Below is a small trained network, with its code and all its weights. Each question gives an input and a target symbol and asks what happens when units are switched off, that is, made to give their printed mean instead of their output.

import numpy as np


def w(rows, s, z=0):
    codes = np.array(rows[::2]) - 128.0
    scale = np.full(codes.shape[1], s)
    scale[-1] = z or s
    return codes * scale


def f(y):
    return y / 2 * (1 + np.tanh(0.7978845608 * (y + 0.044715 * y**3)))


def softmax(a):
    e = np.exp(a - a.max(-1, keepdims=True))
    return e / e.sum(-1, keepdims=True)


def log_softmax(a):
    a = a - a.max(-1, keepdims=True)
    return a - np.log(np.exp(a).sum(-1, keepdims=True))


def net(x, mask):
    ids = ['αζθμξστ'.index(c) for c in x.split()]
    T = len(ids)
    res = E[ids] + P[:T]
    r = res
    for j in range(2):
        rows = slice(3 * j, 3 * j + 3)
        q, k, v = (r @ M[0][rows].T for M in (Q, K, V))
        z = softmax(np.where(np.tri(T) > 0, q @ k.T / 3**0.5, -1e9)) @ v
        o = O[0][rows]
        res = res + np.where(mask[j], z, o[:, -1]) @ o[:, :-1]
    y = f(res @ A[0][:, :-1].T + A[0][:, -1])
    res = res + np.where(mask[2:10], y, B[0][:, -1]) @ B[0][:, :-1]
    return log_softmax(res[-1] @ U[:, :-1].T + U[:, -1])


Q, K, V, O, A, B = {}, {}, {}, {}, {}, {}
E = w([
[135,112,84,23,97,233],'α',
[131,203,98,101,85,36],'ζ',
[188,141,135,62,68,138],'θ',
[245,159,104,136,198,132],'μ',
[109,31,46,194,112,58],'ξ',
[175,168,38,150,160,192],'σ',
[206,69,65,156,209,164],'τ',
],0.013)
P = w([
[108,76,93,110,232,81],'0',
[155,143,49,56,135,69],'1',
[248,116,83,200,50,181],'2',
[68,69,142,187,183,116],'3',
[156,151,34,51,140,92],'4',
[234,122,147,239,47,215],'5',
[26,61,176,207,180,139],'6',
[152,163,29,65,141,84],'7',
[207,137,179,255,32,246],'8',
[12,57,215,209,164,145],'9',
[162,164,37,77,175,81],'10',
],0.012)
Q[0] = w([
[39,122,184,65,150,96],'h1',
[175,71,131,203,127,221],'h1',
[51,215,151,127,145,66],'h1',
[6,116,214,75,119,95],'h2',
[242,127,164,225,44,196],'h2',
[136,84,89,114,41,104],'h2',
],0.011)
K[0] = w([
[205,153,1,121,93,147],'h1',
[75,148,156,212,153,185],'h1',
[155,139,57,134,126,82],'h1',
[184,135,67,110,174,119],'h2',
[64,162,195,174,184,142],'h2',
[102,125,95,95,180,134],'h2',
],0.015)
V[0] = w([
[114,46,139,150,157,105],'h1',
[32,182,142,133,57,210],'h1',
[85,193,92,115,135,56],'h1',
[180,175,35,165,196,250],'h2',
[229,81,254,131,186,173],'h2',
[177,198,130,147,148,68],'h2',
],0.0091)
O[0] = w([
[117,49,184,92,198,37,180],'h1',
[118,139,55,104,157,187,20],'h1',
[49,129,125,155,93,180,103],'h1',
[158,133,194,45,214,185,255],'h2',
[255,113,146,241,147,117,107],'h2',
[95,142,142,217,139,153,114],'h2',
],0.0084,0.0075)
A[0] = w([
[172,169,216,108,62,180,104],'n1',
[184,113,8,73,105,92,99],'n2',
[134,112,26,73,157,90,8],'n3',
[83,92,160,123,123,97,182],'n4',
[145,92,51,131,175,117,140],'n5',
[70,159,113,87,199,89,146],'n6',
[191,193,117,84,137,114,113],'n7',
[83,103,205,124,188,117,92],'n8',
],0.013,0.011)
B[0] = w([
[113,140,90,150,170,107,211],'n1',
[184,149,126,129,178,58,254],'n2',
[30,32,151,166,156,183,190],'n3',
[69,144,164,102,150,130,196],'n4',
[91,204,110,85,95,154,215],'n5',
[139,175,98,228,161,152,237],'n6',
[124,9,112,116,130,141,234],'n7',
[163,84,85,116,73,93,237],'n8',
],0.014,0.0099)
U = w([
[132,171,37,85,85,37,72],'α',
[84,82,77,213,14,110,132],'ζ',
[155,188,45,237,77,86,126],'θ',
[126,179,216,255,166,77,107],'μ',
[113,165,202,118,99,94,255],'ξ',
[99,105,137,146,107,160,151],'σ',
[137,96,187,223,91,100,87],'τ',
],0.0094,0.0084)

Each question gives the input, a string of symbols that net reads in full, and the target symbol t.
The units are the heads (3 rows each of Q, K, V and O) and the neurons (one row each of A and B). Each row of codes is followed by its name. A weight is (code - 128) times the scale printed after its matrix; where a second scale follows, it is the last column's (O, A, B and U).
mask holds one flag per unit, heads first, then neurons. A switched-off unit (its flag False) gives its mean, the last column of its rows in O or B, instead of its output. The means were averaged over made-up inputs and are rounded, as every weight is.
A unit's drop is (log p(t) with every unit on - log p(t) with that unit switched off) / (log p(t) with every unit on - log p(t) with every unit switched off).
The circuit of an input: a set's keep is (log p(t) with only the set's units on - log p(t) with every unit switched off) / (log p(t) with every unit on - log p(t) with every unit switched off). Starting from all 10 units, units are removed one at a time, each time the one whose removal leaves the highest keep (on an exact tie, the one counted first), for as long as the keep stays at least 0.8.
circuit, biggest first: the units of the circuit, biggest drop first
most important unit: the unit with the biggest drop
k most important neurons: the k neurons with the biggest drops, biggest first
heads that matter: for each layer, one digit per head in row order, 1 if its drop is at least 0.15 and else 0, layers parted by /
input σ θ ξ θ θ ξ, target θ: most important neuron	(n7)
input τ σ σ, target τ: circuit, biggest first	(h1; h2; n7)
input θ μ σ α θ θ σ α ξ, target σ: circuit, biggest first	(n2; h2)
input ζ ξ μ, target ζ: circuit, biggest first	(h1; h2)
input ξ τ τ θ θ ζ μ α ξ, target μ: heads that matter	01
input θ μ μ σ α ζ, target σ: circuit, biggest first	(h2; n2)
input μ τ σ, target μ: circuit, biggest first	(h2; n8)
input α α θ α θ θ, target α: circuit, biggest first	(h2; n6; n1)
input ξ θ θ ξ τ, target μ: circuit, biggest first	(n6; h1)
input α τ α α α ξ σ, target θ: heads that matter	10
input σ θ θ, target σ: circuit, biggest first	(h2; n7)
input μ ζ τ ξ ζ, target θ: 3 most important neurons	(n6; n7; n3)
input τ μ τ α σ, target σ: 4 most important neurons	(n3; n7; n5; n8)
input ξ σ μ ζ τ σ α α μ μ, target τ: most important neuron	(n8)
input σ θ α ξ ξ ξ α τ, target σ: circuit, biggest first	(n3; h1)
input α τ ξ σ θ θ ξ μ, target μ: 3 most important neurons	(n2; n3; n6)
input α ξ α μ σ θ α σ θ, target α: circuit, biggest first	(h2; h1; n3)
input θ μ σ α θ σ σ θ σ, target σ: circuit, biggest first	(h2; n2)
input μ τ μ, target μ: 2 most important neurons	(n1; n8)
input ζ τ α α μ, target σ: 2 most important neurons	(n3; n7)
input θ ζ σ ζ μ, target θ: 2 most important neurons	(n6; n4)
input θ τ θ θ α, target σ: 3 most important neurons	(n3; n7; n8)
input α ζ σ μ, target τ: circuit, biggest first	(n8; h1; h2)
input θ μ ζ θ μ σ ξ ξ ζ, target ξ: circuit, biggest first	(h1; n6; n4)
input τ μ θ, target τ: circuit, biggest first	(h2; h1; n7)
input ζ ζ μ ζ μ ξ α ζ σ, target α: most important unit	h1
input ξ θ θ μ μ ζ σ ξ τ, target σ: most important neuron	(n2)
input θ σ θ τ, target α: heads that matter	10
input α θ θ ξ ζ θ σ α θ, target σ: circuit, biggest first	(h2; n2; h1)
input ξ θ θ α α μ ζ μ, target θ: 2 most important neurons	(n2; n6)
